Here is a tiny trained network, its code and every weight. The questions are about switching its units off for an input and a class, where a switched-off unit gives its printed mean instead of its output.

import numpy as np


def w(rows, s, z=0):
    codes = np.array(rows[::2]) - 128.0
    scale = np.full(codes.shape[1], s)
    scale[-1] = z or s
    return codes * scale


def norm(h):
    return h / np.sqrt((h * h).mean(-1, keepdims=True) + 1e-5)


def f(y):
    return y / 2 * (1 + np.tanh(0.7978845608 * (y + 0.044715 * y**3)))


def log_softmax(a):
    a = a - a.max(-1, keepdims=True)
    return a - np.log(np.exp(a).sum(-1, keepdims=True))


def net(x, mask):
    res = np.array(x, float).reshape(1, 5) / 4 @ E
    u = 0
    for l in range(3):
        y = f(norm(res) @ A[l][:, :-1].T + A[l][:, -1])
        res = res + np.where(mask[u : u + 7], y, B[l][:, -1]) @ B[l][:, :-1]
        u += 7
    return log_softmax(norm(res)[-1] @ U[:, :-1].T + U[:, -1])


A, B = {}, {}
E = w([
[255,163,30],'x0',
[163,33,133],'x1',
[170,148,195],'x2',
[126,131,128],'x3',
[126,130,126],'x4',
],0.0043)
A[0] = w([
[185,154,205,8],'L0N0',
[132,23,159,134],'L0N1',
[120,131,130,144],'L0N2',
[90,116,152,123],'L0N3',
[179,156,235,84],'L0N4',
[27,89,2,88],'L0N5',
[65,192,130,1],'L0N6',
],0.0085,0.0017)
B[0] = w([
[146,126,179,159],'L0N0',
[130,88,67,250],'L0N1',
[134,133,130,136],'L0N2',
[155,143,117,173],'L0N3',
[168,141,200,223],'L0N4',
[193,146,250,251],'L0N5',
[108,169,87,167],'L0N6',
],0.017,0.0022)
A[1] = w([
[123,131,137,36],'L1N0',
[157,155,60,2],'L1N1',
[88,72,107,77],'L1N2',
[81,210,127,168],'L1N3',
[79,217,132,167],'L1N4',
[1,91,186,163],'L1N5',
[35,86,147,35],'L1N6',
],0.01,0.00078)
B[1] = w([
[137,127,132,117],'L1N0',
[142,186,173,161],'L1N1',
[124,77,90,150],'L1N2',
[136,54,99,232],'L1N3',
[141,42,95,254],'L1N4',
[206,250,130,231],'L1N5',
[195,170,100,154],'L1N6',
],0.02,0.0022)
A[2] = w([
[46,220,234,131],'L2N0',
[136,164,86,110],'L2N1',
[121,135,104,111],'L2N2',
[106,254,74,122],'L2N3',
[58,150,112,4],'L2N4',
[41,157,20,78],'L2N5',
[127,169,88,118],'L2N6',
],0.0088,0.002)
B[2] = w([
[134,37,123,254],'L2N0',
[154,150,109,131],'L2N1',
[150,130,120,101],'L2N2',
[224,129,87,205],'L2N3',
[151,192,203,45],'L2N4',
[142,85,248,99],'L2N5',
[170,155,110,120],'L2N6',
],0.014,0.0019)
U = w([
[214,240,67,159],'0',
[155,92,132,194],'1',
[149,94,128,187],'2',
[149,131,230,111],'3',
[106,68,41,110],'4',
[34,172,127,66],'5',
[43,245,128,63],'6',
[49,213,100,2],'7',
],0.012,0.0089)

Each question gives the input, the list of numbers given to net, and the class t.
The units are the neurons (one row each of A and B). Each row of codes is followed by its name. A weight is (code - 128) times the scale printed after its matrix; where a second scale follows, it is the last column's (A, B and U).
mask holds one flag per neuron, layer by layer. A switched-off neuron (its flag False) gives its mean, the last column of its row in B, instead of its output. The means were averaged over made-up inputs and are rounded, as every weight is.
A unit's drop is (log p(t) with every unit on - log p(t) with that unit switched off) / (log p(t) with every unit on - log p(t) with every unit switched off).
The circuit of an input: a set's keep is (log p(t) with only the set's units on - log p(t) with every unit switched off) / (log p(t) with every unit on - log p(t) with every unit switched off). Starting from the 12 units with the biggest drops (on a tie, the unit counted first), units are removed one at a time, each time the one whose removal leaves the highest keep (on an exact tie, the one counted first), for as long as the keep stays at least 0.8.
units of the circuit, in order: the units of the circuit, biggest drop first
top k neurons: the k neurons with the biggest drops, biggest first
k most important neurons of layer l: the k neurons of layer l with the biggest drops, biggest first
drop when u is switched off: that unit's drop, to one decimal
input [-6,8,5,1,-1], class 4: top 2 neurons : (L0N1, L0N5)
input [2,0,-6,0,0], class 3: units of the circuit, in order : (L0N5)
input [7,3,-8,0,4], class 3: units of the circuit, in order : (L0N5, L0N6, L0N1, L2N3)
input [3,-6,5,3,5], class 4: units of the circuit, in order : (L0N5, L1N5)
input [7,2,-8,-7,5], class 3: top 4 neurons : (L0N5, L1N5, L0N6, L0N1)
input [4,-8,-2,3,2], class 4: top 2 neurons : (L1N4, L1N3)
input [6,5,-8,4,1], class 3: top 4 neurons : (L0N5, L1N5, L1N4, L1N3)
input [5,-8,-3,5,-3], class 4: top 3 neurons : (L1N4, L0N1, L1N5)
input [4,-7,-7,2,-8], class 2: top 2 neurons : (L1N5, L0N5)
input [4,6,-7,-5,-5], class 3: top 2 neurons : (L0N5, L1N4)
input [1,5,8,-4,5], class 3: top 2 neurons : (L0N4, L1N4)
input [-8,2,8,-1,-2], class 0: 2 most important neurons of layer 0 : (L0N5, L0N1)
input [4,-4,6,-5,-5], class 3: drop when L2N3 is switched off : 0.1
input [-4,1,-8,1,7], class 3: drop when L0N5 is switched off : 1.4
input [-8,-2,6,-5,-5], class 0: units of the circuit, in order : (L1N5)
input [-3,5,1,2,3], class 4: drop when L0N2 is switched off : 0.0
